Below are the code and all the weights of a small trained network. Each question names an input and a class and asks about switching units off, where a switched-off unit gives its printed mean instead of its output.

import numpy as np


def w(rows, s, z=0):
    codes = np.array(rows[::2]) - 128.0
    scale = np.full(codes.shape[1], s)
    scale[-1] = z or s
    return codes * scale


def f(y):
    return y / 2 * (1 + np.tanh(0.7978845608 * (y + 0.044715 * y**3)))


def log_softmax(a):
    a = a - a.max(-1, keepdims=True)
    return a - np.log(np.exp(a).sum(-1, keepdims=True))


def net(x, mask):
    res = np.array(x, float).reshape(1, 8) / 4 @ E
    y = f(res @ A[0][:, :-1].T + A[0][:, -1])
    res = res + np.where(mask, y, B[0][:, -1]) @ B[0][:, :-1]
    return log_softmax(res[-1] @ U[:, :-1].T + U[:, -1])


A, B = {}, {}
E = w([
[75,252,234,201,84,33],'x0',
[145,137,167,148,181,135],'x1',
[125,178,88,45,149,130],'x2',
[104,84,153,163,153,168],'x3',
[103,170,168,95,185,112],'x4',
[37,100,153,194,246,120],'x5',
[254,5,189,68,234,58],'x6',
[136,89,172,217,123,137],'x7',
],0.0076)
A[0] = w([
[224,48,182,192,81,104,87],'neuron 0',
[100,130,125,118,252,71,247],'neuron 1',
[210,170,109,31,150,106,77],'neuron 2',
[226,115,143,6,101,123,68],'neuron 3',
[185,205,254,91,226,87,253],'neuron 4',
[6,119,128,161,68,168,213],'neuron 5',
],0.0066,0.0055)
B[0] = w([
[52,201,189,226,106,43,188],'neuron 0',
[78,44,129,193,115,157,233],'neuron 1',
[254,83,33,75,60,171,174],'neuron 2',
[219,156,114,125,77,146,196],'neuron 3',
[147,45,57,196,109,226,255],'neuron 4',
[146,88,133,147,51,157,236],'neuron 5',
],0.0087,0.0081)
U = w([
[199,91,70,76,130,156,157],'0',
[117,104,132,158,206,157,196],'1',
[92,182,146,155,76,81,217],'2',
[108,222,205,24,249,9,2],'3',
],0.011,0.0078)

Each question gives the input, the list of numbers given to net, and the class t.
The units are the neurons (one row each of A and B). Each row of codes is followed by its name. A weight is (code - 128) times the scale printed after its matrix; where a second scale follows, it is the last column's (A, B and U).
mask holds one flag per neuron, in row order. A switched-off neuron (its flag False) gives its mean, the last column of its row in B, instead of its output. The means were averaged over made-up inputs and are rounded, as every weight is.
A unit's drop is (log p(t) with every unit on - log p(t) with that unit switched off) / (log p(t) with every unit on - log p(t) with every unit switched off).
The circuit of an input: a set's keep is (log p(t) with only the set's units on - log p(t) with every unit switched off) / (log p(t) with every unit on - log p(t) with every unit switched off). Starting from all 6 units, units are removed one at a time, each time the one whose removal leaves the highest keep (on an exact tie, the one counted first), for as long as the keep stays at least 0.8.
units of the circuit, in order: the units of the circuit, biggest drop first
top k neurons: the k neurons with the biggest drops, biggest first
drop when u is switched off: that unit's drop, to one decimal
input [-4,-4,-8,3,3,1,-3,0], class 2: top 3 neurons : neuron 4; neuron 2; neuron 1
input [-6,-3,-7,-3,-8,1,-6,6], class 2: units of the circuit, in order : neuron 4; neuron 0
input [-8,-2,-7,0,8,1,6,3], class 1: units of the circuit, in order : neuron 0
input [-4,-3,-3,5,-8,-1,7,1], class 1: top 2 neurons : neuron 0; neuron 5
input [6,8,2,1,6,-2,-4,-4], class 1: top 3 neurons : neuron 4; neuron 0; neuron 3
input [-2,1,-1,3,-8,-1,-3,6], class 2: top 2 neurons : neuron 4; neuron 0
input [-6,1,3,-7,-4,7,-7,0], class 2: top 3 neurons : neuron 4; neuron 2; neuron 5
input [-7,6,-4,1,-5,0,0,-3], class 1: units of the circuit, in order : neuron 2; neuron 5
input [7,-4,-2,-5,5,-7,8,1], class 0: top 2 neurons : neuron 4; neuron 2
input [-1,-6,-8,-3,-1,5,6,7], class 2: drop when neuron 0 is switched off : 1.2
input [0,7,-4,5,-6,-3,2,5], class 2: drop when neuron 0 is switched off : 0.6
input [-8,1,2,3,-8,6,4,-1], class 1: drop when neuron 0 is switched off : 0.0
